Below is a small trained network, with its code and all its weights. Each question gives an input and a class and asks what happens when units are switched off, that is, made to give their printed mean instead of their output.

import numpy as np


def w(rows, s, z=0):
    codes = np.array(rows[::2]) - 128.0
    scale = np.full(codes.shape[1], s)
    scale[-1] = z or s
    return codes * scale


def norm(h):
    return h / np.sqrt((h * h).mean(-1, keepdims=True) + 1e-5)


def f(y):
    return np.maximum(y, 0)


def log_softmax(a):
    a = a - a.max(-1, keepdims=True)
    return a - np.log(np.exp(a).sum(-1, keepdims=True))


def net(x, mask):
    res = np.array(x, float).reshape(1, 5) / 4 @ E
    u = 0
    for l in range(2):
        y = f(norm(res) @ A[l][:, :-1].T + A[l][:, -1])
        res = res + np.where(mask[u : u + 16], y, B[l][:, -1]) @ B[l][:, :-1]
        u += 16
    return log_softmax(norm(res)[-1] @ U[:, :-1].T + U[:, -1])


A, B = {}, {}
E = w([
[127,125,127,128,129,131,128,128,129],'x0',
[218,133,171,119,236,169,84,100,147],'x1',
[115,104,112,255,166,173,168,151,171],'x2',
[137,129,136,131,117,138,130,130,125],'x3',
[88,84,93,201,90,155,9,129,176],'x4',
],0.0064)
A[0] = w([
[121,125,119,232,148,128,123,140,121,1],'0.n1',
[126,140,93,120,101,131,133,145,162,113],'0.n2',
[90,131,139,125,102,111,144,127,126,149],'0.n3',
[139,143,121,67,139,140,205,133,107,122],'0.n4',
[125,87,123,145,154,143,193,124,136,54],'0.n5',
[127,104,137,156,120,144,28,115,148,28],'0.n6',
[138,118,131,243,178,145,254,126,139,64],'0.n7',
[85,120,108,111,76,112,150,109,116,155],'0.n8',
[178,98,98,168,150,122,157,120,143,91],'0.n9',
[145,148,143,134,140,131,128,111,84,38],'0.n10',
[173,118,146,135,173,149,142,110,147,163],'0.n11',
[76,117,127,172,67,133,210,121,137,95],'0.n12',
[131,120,109,249,155,141,148,134,127,7],'0.n13',
[83,129,112,201,108,142,205,158,143,56],'0.n14',
[155,164,146,124,151,137,88,128,117,95],'0.n15',
[91,88,93,143,37,137,55,119,147,152],'0.n16',
],0.0079,0.0026)
B[0] = w([
[149,102,171,101,99,159,198,89,172,184],'0.n1',
[83,130,111,103,143,143,153,113,127,148],'0.n2',
[145,164,110,150,86,175,155,178,160,169],'0.n3',
[142,86,138,158,80,117,133,95,191,216],'0.n4',
[144,161,85,152,126,135,125,152,109,166],'0.n5',
[230,157,38,156,76,134,83,143,134,189],'0.n6',
[117,200,80,150,173,130,71,200,59,254],'0.n7',
[120,166,133,202,116,182,168,192,157,192],'0.n8',
[116,166,148,111,124,165,119,144,136,167],'0.n9',
[103,127,129,109,156,123,129,145,156,142],'0.n10',
[69,149,191,13,140,142,119,137,115,194],'0.n11',
[169,126,85,99,75,53,147,95,120,210],'0.n12',
[132,86,205,99,102,138,175,105,212,206],'0.n13',
[153,103,86,144,114,53,91,60,96,211],'0.n14',
[161,87,85,154,178,107,145,143,123,166],'0.n15',
[11,154,185,132,184,113,121,115,61,223],'0.n16',
],0.012,0.0073)
A[1] = w([
[69,102,147,155,151,87,132,86,77,115],'1.n1',
[156,73,79,129,165,103,90,152,113,40],'1.n2',
[163,137,110,118,193,87,73,119,100,117],'1.n3',
[108,122,81,28,133,50,168,152,76,96],'1.n4',
[201,112,44,142,142,143,41,128,77,31],'1.n5',
[73,44,152,188,61,114,254,62,199,6],'1.n6',
[137,119,111,118,67,217,179,233,164,48],'1.n7',
[173,50,185,151,140,150,146,77,224,125],'1.n8',
[95,72,76,123,81,160,130,162,60,42],'1.n9',
[184,59,87,71,135,68,199,117,87,92],'1.n10',
[131,22,229,100,180,208,140,94,220,99],'1.n11',
[104,77,130,156,162,78,68,72,107,128],'1.n12',
[144,111,179,129,55,57,149,79,153,98],'1.n13',
[167,139,152,149,222,163,123,135,83,100],'1.n14',
[108,113,57,133,103,85,134,165,124,138],'1.n15',
[145,117,161,123,145,159,126,139,168,160],'1.n16',
],0.0087,0.0018)
B[1] = w([
[175,137,119,80,173,158,136,228,144,178],'1.n1',
[155,103,152,77,109,158,118,127,121,155],'1.n2',
[118,91,159,125,104,163,209,123,180,206],'1.n3',
[156,138,96,199,128,146,77,114,134,227],'1.n4',
[107,49,145,95,114,125,165,104,169,205],'1.n5',
[138,28,149,6,110,170,85,122,157,254],'1.n6',
[123,57,117,101,163,97,120,78,124,197],'1.n7',
[155,192,100,170,152,59,137,111,74,207],'1.n8',
[211,178,170,115,235,116,165,146,142,161],'1.n9',
[105,173,104,189,128,129,82,140,101,204],'1.n10',
[184,178,67,243,97,107,133,108,126,239],'1.n11',
[150,116,125,92,89,96,204,112,133,168],'1.n12',
[83,82,157,113,149,168,173,138,157,232],'1.n13',
[31,83,150,107,81,99,111,140,104,195],'1.n14',
[190,144,176,164,176,152,75,55,128,212],'1.n15',
[143,144,84,135,117,96,134,137,85,182],'1.n16',
],0.011,0.0063)
U = w([
[117,5,143,2,100,161,154,96,194,173],'0',
[202,200,41,235,126,84,119,80,118,187],'1',
[12,232,160,87,207,152,131,239,74,9],'2',
],0.0077,0.00013)

Each question gives the input, the list of numbers given to net, and the class t.
The units are the neurons (one row each of A and B). Each row of codes is followed by its name. A weight is (code - 128) times the scale printed after its matrix; where a second scale follows, it is the last column's (A, B and U).
mask holds one flag per neuron, layer by layer. A switched-off neuron (its flag False) gives its mean, the last column of its row in B, instead of its output. The means were averaged over made-up inputs and are rounded, as every weight is.
A unit's drop is (log p(t) with every unit on - log p(t) with that unit switched off) / (log p(t) with every unit on - log p(t) with every unit switched off).
unit that matters most: the unit with the biggest drop
top k neurons: the k neurons with the biggest drops, biggest first
k most important neurons of layer l: the k neurons of layer l with the biggest drops, biggest first
drop when u is switched off: that unit's drop, to one decimal
input [7,3,-2,8,5], class 0: unit that matters most	0.n6
input [0,-7,0,-8,7], class 2: top 2 neurons	0.n16; 0.n4
input [7,-2,0,-7,-3], class 0: top 2 neurons	0.n4; 1.n6
input [-1,0,2,7,6], class 0: top 2 neurons	0.n7; 1.n6
input [-1,-2,7,-4,1], class 0: top 3 neurons	0.n13; 0.n1; 0.n6
input [-3,-1,6,4,2], class 0: 2 most important neurons of layer 0	0.n13; 0.n1
input [-1,0,-7,7,7], class 2: top 2 neurons	0.n16; 0.n14
input [1,8,6,1,0], class 2: top 2 neurons	0.n7; 0.n4
input [4,-4,-2,3,1], class 2: 3 most important neurons of layer 0	0.n16; 0.n13; 0.n4
input [7,-6,-7,0,2], class 2: 2 most important neurons of layer 0	0.n16; 0.n13
input [7,8,-1,3,3], class 0: top 2 neurons	0.n13; 0.n6
input [-1,-6,-8,4,1], class 2: top 2 neurons	0.n16; 0.n13
input [-1,1,2,7,0], class 2: top 2 neurons	0.n7; 1.n6
input [-3,-2,2,2,6], class 0: unit that matters most	0.n7
input [-8,-4,0,-2,-2], class 0: 2 most important neurons of layer 1	1.n6; 1.n11
input [8,4,-1,-5,7], class 0: drop when 0.n6 is switched off	1.6
input [-8,-1,0,5,2], class 2: drop when 0.n4 is switched off	0.2
input [1,-6,8,3,5], class 0: drop when 0.n13 is switched off	1.0
